Here is a tiny trained network, its code and every weight. The questions are about switching its units off for an input and a class, where a switched-off unit gives its printed mean instead of its output.

import numpy as np


def w(rows, s, z=0):
    codes = np.array(rows[::2]) - 128.0
    scale = np.full(codes.shape[1], s)
    scale[-1] = z or s
    return codes * scale


def norm(h):
    return h / np.sqrt((h * h).mean(-1, keepdims=True) + 1e-5)


def f(y):
    return np.maximum(y, 0)


def log_softmax(a):
    a = a - a.max(-1, keepdims=True)
    return a - np.log(np.exp(a).sum(-1, keepdims=True))


def net(x, mask):
    res = np.array(x, float).reshape(1, 8) / 4 @ E
    u = 0
    for l in range(3):
        y = f(norm(res) @ A[l][:, :-1].T + A[l][:, -1])
        res = res + np.where(mask[u : u + 12], y, B[l][:, -1]) @ B[l][:, :-1]
        u += 12
    return log_softmax(norm(res)[-1] @ U[:, :-1].T + U[:, -1])


A, B = {}, {}
E = w([
[95,141,94,115,59,170,126],'x0',
[146,161,160,91,56,170,89],'x1',
[87,148,171,133,131,207,170],'x2',
[87,167,85,175,137,86,181],'x3',
[100,49,148,131,137,199,77],'x4',
[131,112,93,14,142,107,170],'x5',
[126,166,145,99,254,112,48],'x6',
[91,131,105,142,87,101,95],'x7',
],0.0055)
A[0] = w([
[176,174,62,91,130,94,188,121],'0.n1',
[255,63,165,126,223,147,130,98],'0.n2',
[79,174,98,164,85,36,207,106],'0.n3',
[138,106,87,117,106,182,160,110],'0.n4',
[72,92,148,106,38,198,73,135],'0.n5',
[163,64,138,105,66,103,31,7],'0.n6',
[51,197,113,92,94,211,105,82],'0.n7',
[75,124,93,57,110,102,94,118],'0.n8',
[168,19,109,53,164,129,196,252],'0.n9',
[163,171,124,108,225,95,95,67],'0.n10',
[175,192,104,142,138,41,189,135],'0.n11',
[80,82,110,52,95,101,147,163],'0.n12',
],0.0062,0.0019)
B[0] = w([
[193,85,146,182,135,149,110,206],'0.n1',
[112,151,130,110,106,146,2,218],'0.n2',
[143,187,59,68,151,146,68,234],'0.n3',
[102,150,143,105,115,192,114,179],'0.n4',
[75,132,101,121,86,74,143,254],'0.n5',
[198,159,102,186,117,104,107,189],'0.n6',
[64,117,186,129,104,90,178,216],'0.n7',
[136,215,71,129,147,164,117,188],'0.n8',
[49,76,160,116,143,120,80,253],'0.n9',
[149,104,156,103,115,190,163,210],'0.n10',
[229,159,36,85,159,127,172,222],'0.n11',
[90,140,155,189,168,88,143,205],'0.n12',
],0.0056,0.0042)
A[1] = w([
[49,111,190,75,150,217,167,249],'1.n1',
[137,130,150,74,238,79,244,51],'1.n2',
[154,195,55,97,121,238,89,134],'1.n3',
[119,122,152,254,166,73,93,118],'1.n4',
[141,126,114,61,169,202,170,202],'1.n5',
[147,180,158,146,116,220,133,235],'1.n6',
[143,108,100,222,170,153,152,138],'1.n7',
[68,127,115,126,107,90,146,99],'1.n8',
[143,84,90,113,144,84,140,137],'1.n9',
[83,63,133,164,96,118,88,124],'1.n10',
[144,122,109,142,149,102,129,110],'1.n11',
[54,123,117,115,79,204,156,66],'1.n12',
],0.0083,0.0018)
B[1] = w([
[137,128,42,136,135,107,91,255],'1.n1',
[197,43,109,162,124,136,119,199],'1.n2',
[124,88,141,161,146,108,147,231],'1.n3',
[161,93,92,128,97,237,192,189],'1.n4',
[148,81,184,130,151,69,121,202],'1.n5',
[90,107,144,69,109,93,109,212],'1.n6',
[163,100,149,62,84,187,93,170],'1.n7',
[123,65,182,63,75,131,119,178],'1.n8',
[104,138,162,168,79,102,223,172],'1.n9',
[121,169,128,142,108,87,184,206],'1.n10',
[107,137,145,143,140,147,149,156],'1.n11',
[3,121,123,196,93,126,122,229],'1.n12',
],0.0064,0.0055)
A[2] = w([
[125,27,114,128,156,101,166,254],'2.n1',
[122,203,143,105,137,184,94,189],'2.n2',
[67,155,94,144,108,121,107,118],'2.n3',
[53,150,140,100,47,115,124,223],'2.n4',
[102,41,103,126,97,209,167,220],'2.n5',
[182,137,118,149,82,90,80,123],'2.n6',
[52,171,133,142,115,142,141,124],'2.n7',
[174,134,91,255,103,163,74,241],'2.n8',
[179,164,169,167,69,70,115,154],'2.n9',
[165,122,52,122,125,61,120,250],'2.n10',
[143,49,150,183,85,122,60,207],'2.n11',
[111,143,140,103,120,59,144,150],'2.n12',
],0.0078,0.0015)
B[2] = w([
[129,140,205,173,103,125,124,224],'2.n1',
[70,118,123,153,157,122,138,151],'2.n2',
[126,53,135,147,74,60,137,196],'2.n3',
[104,96,151,202,192,62,132,254],'2.n4',
[73,116,223,100,87,136,127,237],'2.n5',
[115,164,47,175,95,46,135,175],'2.n6',
[62,76,181,132,68,83,136,194],'2.n7',
[115,205,100,77,109,122,223,200],'2.n8',
[135,73,2,129,180,174,151,175],'2.n9',
[201,153,91,185,45,164,103,215],'2.n10',
[106,200,106,78,153,118,159,227],'2.n11',
[39,158,125,139,113,150,169,162],'2.n12',
],0.0059,0.0065)
U = w([
[106,177,181,74,132,254,178,4],'0',
[198,205,1,164,90,75,184,175],'1',
[226,50,178,157,166,98,153,63],'2',
[111,137,147,54,221,120,23,83],'3',
[2,91,162,168,62,54,159,229],'4',
],0.0092,0.0024)

Each question gives the input, the list of numbers given to net, and the class t.
The units are the neurons (one row each of A and B). Each row of codes is followed by its name. A weight is (code - 128) times the scale printed after its matrix; where a second scale follows, it is the last column's (A, B and U).
mask holds one flag per neuron, layer by layer. A switched-off neuron (its flag False) gives its mean, the last column of its row in B, instead of its output. The means were averaged over made-up inputs and are rounded, as every weight is.
A unit's drop is (log p(t) with every unit on - log p(t) with that unit switched off) / (log p(t) with every unit on - log p(t) with every unit switched off).
The circuit of an input: a set's keep is (log p(t) with only the set's units on - log p(t) with every unit switched off) / (log p(t) with every unit on - log p(t) with every unit switched off). Starting from the 12 units with the biggest drops (on a tie, the unit counted first), units are removed one at a time, each time the one whose removal leaves the highest keep (on an exact tie, the one counted first), for as long as the keep stays at least 0.8.
units of the circuit, in order: the units of the circuit, biggest drop first
k most important neurons: the k neurons with the biggest drops, biggest first
top k neurons in layer l: the k neurons of layer l with the biggest drops, biggest first
drop when u is switched off: that unit's drop, to one decimal
input [5,-4,1,7,2,1,7,2], class 1: units of the circuit, in order -> (2.n5)
input [-7,-2,1,3,-6,5,7,3], class 2: units of the circuit, in order -> (0.n10, 1.n2)
input [8,-8,1,8,6,-3,8,0], class 0: top 3 neurons in layer 1 -> (1.n4, 1.n7, 1.n12)
input [4,-2,-6,1,4,-1,2,5], class 1: 2 most important neurons -> (0.n6, 1.n12)
input [-4,-1,-3,4,4,2,7,5], class 3: top 2 neurons in layer 0 -> (0.n2, 0.n11)
input [-2,-5,-5,4,2,1,-1,-6], class 2: 2 most important neurons -> (0.n11, 1.n12)
input [-7,-4,-1,1,-4,8,-5,6], class 2: top 2 neurons in layer 1 -> (1.n2, 1.n1)
input [-5,-8,6,1,6,8,2,-2], class 3: 2 most important neurons -> (0.n2, 0.n9)
input [3,-5,-5,8,-1,1,6,-6], class 2: 2 most important neurons -> (0.n10, 1.n1)
input [-5,-4,-2,0,-2,-1,4,-6], class 2: top 3 neurons in layer 0 -> (0.n11, 0.n10, 0.n3)
input [1,3,-5,-6,-3,3,-7,2], class 1: top 2 neurons in layer 0 -> (0.n6, 0.n7)
input [1,-7,-1,0,5,-5,-3,2], class 0: top 2 neurons in layer 0 -> (0.n9, 0.n7)
input [-8,-5,8,-7,7,2,1,-7], class 3: 2 most important neurons -> (0.n2, 1.n1)
input [4,-6,8,3,-2,6,5,-5], class 2: top neuron in layer 1 -> (1.n2)
input [-5,5,-7,0,7,5,2,4], class 1: drop when 0.n6 is switched off -> 0.7
input [4,-1,-8,4,-1,-5,6,-4], class 1: drop when 2.n12 is switched off -> 0.0
input [8,5,7,-8,7,-5,5,-8], class 4: drop when 0.n5 is switched off -> 0.1
input [-6,0,-3,1,-1,3,-8,-7], class 2: drop when 2.n1 is switched off -> 0.1
